Here is a tiny trained network, its code and every weight. The questions are about switching its units off for an input and a target symbol, where a switched-off unit gives its printed mean instead of its output.

import numpy as np


def w(rows, s, z=0):
    codes = np.array(rows[::2]) - 128.0
    scale = np.full(codes.shape[1], s)
    scale[-1] = z or s
    return codes * scale


def norm(h):
    return h / np.sqrt((h * h).mean(-1, keepdims=True) + 1e-5)


def f(y):
    return y / 2 * (1 + np.tanh(0.7978845608 * (y + 0.044715 * y**3)))


def softmax(a):
    e = np.exp(a - a.max(-1, keepdims=True))
    return e / e.sum(-1, keepdims=True)


def log_softmax(a):
    a = a - a.max(-1, keepdims=True)
    return a - np.log(np.exp(a).sum(-1, keepdims=True))


def net(x, mask):
    ids = ['ΞΨΩαηλφ'.index(c) for c in x.split()]
    T = len(ids)
    res = E[ids] + P[:T]
    u = 0
    for l in range(2):
        r = norm(res)
        for j in range(2):
            rows = slice(2 * j, 2 * j + 2)
            q, k, v = (r @ M[l][rows].T for M in (Q, K, V))
            z = softmax(np.where(np.tri(T) > 0, q @ k.T / 2**0.5, -1e9)) @ v
            o = O[l][rows]
            res = res + np.where(mask[u + j], z, o[:, -1]) @ o[:, :-1]
        u += 2
        y = f(norm(res) @ A[l][:, :-1].T + A[l][:, -1])
        res = res + np.where(mask[u : u + 4], y, B[l][:, -1]) @ B[l][:, :-1]
        u += 4
    return log_softmax(norm(res)[-1] @ U[:, :-1].T + U[:, -1])


Q, K, V, O, A, B = {}, {}, {}, {}, {}, {}
E = w([
[187,169,148,123,97,160,151,176,178,90],'Ξ',
[140,204,58,157,208,94,126,168,122,84],'Ψ',
[80,227,7,83,69,137,147,243,33,136],'Ω',
[102,177,130,90,136,40,173,115,154,95],'α',
[54,150,127,156,196,32,125,132,161,114],'η',
[122,104,141,139,86,29,168,106,212,122],'λ',
[81,73,111,133,72,56,208,152,127,50],'φ',
],0.018)
P = w([
[114,226,95,194,98,136,247,123,126,98],'0',
[100,113,43,144,164,136,180,143,184,151],'1',
[84,117,110,125,152,118,167,164,176,161],'2',
[120,128,134,107,136,105,151,157,156,142],'3',
[136,127,140,98,131,98,133,151,141,133],'4',
[143,123,143,96,127,95,112,147,137,133],'5',
[137,119,150,97,121,96,92,144,136,132],'6',
[129,122,158,96,114,103,67,136,136,135],'7',
[129,118,162,90,108,96,55,126,134,132],'8',
[119,111,160,85,101,93,36,112,138,133],'9',
],0.014)
Q[0] = w([
[157,137,104,166,106,69,104,135,163,174],'L0H1',
[138,164,130,155,132,117,138,121,151,119],'L0H1',
[244,101,108,110,166,208,118,30,94,183],'L0H2',
[101,62,130,147,237,249,232,107,150,239],'L0H2',
],0.016)
K[0] = w([
[117,110,133,119,127,145,97,100,111,97],'L0H1',
[143,110,145,121,139,119,110,135,138,128],'L0H1',
[146,239,95,128,207,177,196,196,127,147],'L0H2',
[127,195,83,187,129,202,252,71,149,171],'L0H2',
],0.018)
V[0] = w([
[158,191,173,197,144,138,146,40,145,144],'L0H1',
[109,173,93,63,93,134,77,166,133,255],'L0H1',
[135,176,108,100,114,128,154,141,200,116],'L0H2',
[83,177,115,130,198,124,119,146,129,67],'L0H2',
],0.019)
O[0] = w([
[83,110,68,211,128,164,149,83,126,108,57],'L0H1',
[147,100,61,203,160,124,44,154,62,207,52],'L0H1',
[153,170,112,191,96,187,1,125,177,115,250],'L0H2',
[100,36,176,140,192,154,76,151,83,32,183],'L0H2',
],0.009,0.013)
A[0] = w([
[216,80,145,99,139,144,57,179,70,230,5],'L0N1',
[145,100,73,228,89,51,176,196,126,90,16],'L0N2',
[189,191,163,174,96,165,68,6,121,218,87],'L0N3',
[246,141,172,85,236,57,42,95,114,186,196],'L0N4',
],0.015,0.0024)
B[0] = w([
[66,230,171,97,124,10,154,168,110,156,168],'L0N1',
[121,176,122,94,97,128,114,96,207,102,159],'L0N2',
[96,36,93,223,167,127,104,134,120,137,173],'L0N3',
[89,76,169,150,142,98,104,175,207,149,254],'L0N4',
],0.014,0.0093)
Q[1] = w([
[166,102,184,125,162,200,151,122,131,194],'L1H1',
[99,134,115,136,130,142,158,102,161,92],'L1H1',
[165,115,146,129,87,5,105,233,103,140],'L1H2',
[124,108,115,138,80,175,223,47,58,85],'L1H2',
],0.03)
K[1] = w([
[161,205,143,191,173,210,189,156,151,100],'L1H1',
[110,113,122,130,119,105,137,110,140,77],'L1H1',
[141,60,58,50,32,48,71,228,2,175],'L1H2',
[196,40,88,163,38,218,252,148,140,60],'L1H2',
],0.021)
V[1] = w([
[141,171,117,175,140,44,126,192,57,96],'L1H1',
[230,35,104,123,111,227,77,251,162,147],'L1H1',
[89,155,19,92,50,198,135,170,5,88],'L1H2',
[105,122,129,185,11,101,215,204,173,49],'L1H2',
],0.016)
O[1] = w([
[123,1,174,193,140,179,99,106,229,81,147],'L1H1',
[50,108,141,133,108,122,102,138,70,175,89],'L1H1',
[204,201,153,43,95,143,205,71,76,178,142],'L1H2',
[138,121,98,162,157,175,108,103,37,208,249],'L1H2',
],0.011,0.017)
A[1] = w([
[135,212,67,218,152,159,170,93,214,4,5],'L1N1',
[92,89,29,153,161,157,156,133,131,127,90],'L1N2',
[160,45,137,104,96,99,114,197,62,108,54],'L1N3',
[157,124,145,112,99,84,15,138,118,82,231],'L1N4',
],0.026,0.0023)
B[1] = w([
[183,16,74,179,149,150,60,85,255,52,252],'L1N1',
[131,121,221,119,147,96,64,146,83,84,190],'L1N2',
[80,110,57,120,108,162,197,96,182,171,157],'L1N3',
[133,126,146,140,144,128,74,123,44,86,219],'L1N4',
],0.02)
U = w([
[173,118,105,150,144,151,76,136,180,86,167],'Ξ',
[154,147,101,153,151,122,154,143,80,144,10],'Ψ',
[116,196,131,160,156,137,131,91,110,140,3],'Ω',
[132,195,153,31,98,84,153,172,181,134,250],'α',
[146,182,149,146,161,98,73,161,1,74,124],'η',
[45,189,22,180,45,127,109,180,148,238,252],'λ',
[35,91,135,90,143,175,122,109,64,142,95],'φ',
],0.0066,0.0034)

Each question gives the input, a string of symbols that net reads in full, and the target symbol t.
The units are the heads (2 rows each of Q, K, V and O) and the neurons (one row each of A and B). Each row of codes is followed by its name. A weight is (code - 128) times the scale printed after its matrix; where a second scale follows, it is the last column's (O, A, B and U).
mask holds one flag per unit, layer by layer, with each layer's heads first. A switched-off unit (its flag False) gives its mean, the last column of its rows in O or B, instead of its output. The means were averaged over made-up inputs and are rounded, as every weight is.
A unit's drop is (log p(t) with every unit on - log p(t) with that unit switched off) / (log p(t) with every unit on - log p(t) with every unit switched off).
The circuit of an input: a set's keep is (log p(t) with only the set's units on - log p(t) with every unit switched off) / (log p(t) with every unit on - log p(t) with every unit switched off). Starting from all 12 units, units are removed one at a time, each time the one whose removal leaves the highest keep (on an exact tie, the one counted first), for as long as the keep stays at least 0.8.
units of the circuit, in order: the units of the circuit, biggest drop first
most important unit: the unit with the biggest drop
k most important neurons: the k neurons with the biggest drops, biggest first
top k neurons in layer l: the k neurons of layer l with the biggest drops, biggest first
which heads matter: for each layer, one digit per head in row order, 1 if its drop is at least 0.15 and else 0, layers parted by /
input α Ψ λ Ξ Ψ α α λ α Ξ, target η: 4 most important neurons : L1N1; L1N4; L1N2; L0N1
input α Ω η φ η η Ξ η λ, target λ: 2 most important neurons : L1N1; L0N3
input φ Ξ Ξ Ξ Ψ φ, target η: most important unit : L1H2
input λ Ξ Ω, target λ: units of the circuit, in order : L1H2; L1N1; L1N2; L1N4
input φ φ Ω φ φ η α, target α: units of the circuit, in order : L1H2; L0N4; L1N1; L1N4
input φ Ξ Ξ Ω Ξ η α φ Ω φ, target φ: which heads matter : 11 / 00
input Ψ λ φ Ξ φ α λ, target η: which heads matter : 00 / 10
input Ω λ Ξ, target λ: units of the circuit, in order : L1N1; L1N2; L0H2; L1H1
input φ Ξ φ φ, target φ: top 3 neurons in layer 1 : L1N3; L1N1; L1N2
input Ξ λ Ψ φ Ω Ξ φ Ξ, target α: which heads matter : 11 / 01
input φ φ η α Ξ λ α Ω Ω, target η: 2 most important neurons : L0N1; L1N1
input Ξ φ Ψ α Ψ λ Ψ Ω φ, target α: 3 most important neurons : L1N1; L1N4; L0N4
input η Ξ φ Ψ Ξ α φ Ω η, target α: units of the circuit, in order : L0N4; L1H2; L1N1
input φ Ψ λ Ω η Ξ Ψ η α Ξ, target φ: units of the circuit, in order : L0H2; L1N3; L1N1
input λ λ Ω η α φ λ λ Ξ, target λ: most important unit : L0H2
input Ψ Ω α η Ξ Ω α Ψ, target η: top 3 neurons in layer 0 : L0N4; L0N2; L0N3
input Ω η α, target φ: 2 most important neurons : L0N1; L1N1
input η φ α φ λ α, target η: top 3 neurons in layer 1 : L1N2; L1N4; L1N3
input η Ξ Ω, target φ: which heads matter : 11 / 11
input φ φ Ξ α Ξ φ α η Ω, target φ: which heads matter : 11 / 10
input Ψ Ψ Ω α φ Ψ, target α: units of the circuit, in order : L0H1; L0N4; L1H2; L1N1
input φ Ω Ξ Ω λ λ, target η: which heads matter : 10 / 10
input η η η λ Ω λ η, target λ: which heads matter : 11 / 01
input Ω α η Ω φ φ α Ω, target α: most important unit : L0N1
input φ φ Ξ φ φ Ω φ Ω, target η: top 2 neurons in layer 1 : L1N4; L1N1
input φ Ψ Ω η Ξ, target φ: which heads matter : 11 / 00
input η φ Ξ α Ξ λ η, target η: most important unit : L1H1
input Ω Ψ Ω α Ψ φ α φ, target η: top 2 neurons in layer 0 : L0N2; L0N1
input φ φ α λ Ξ λ Ψ α Ψ, target η: which heads matter : 00 / 10
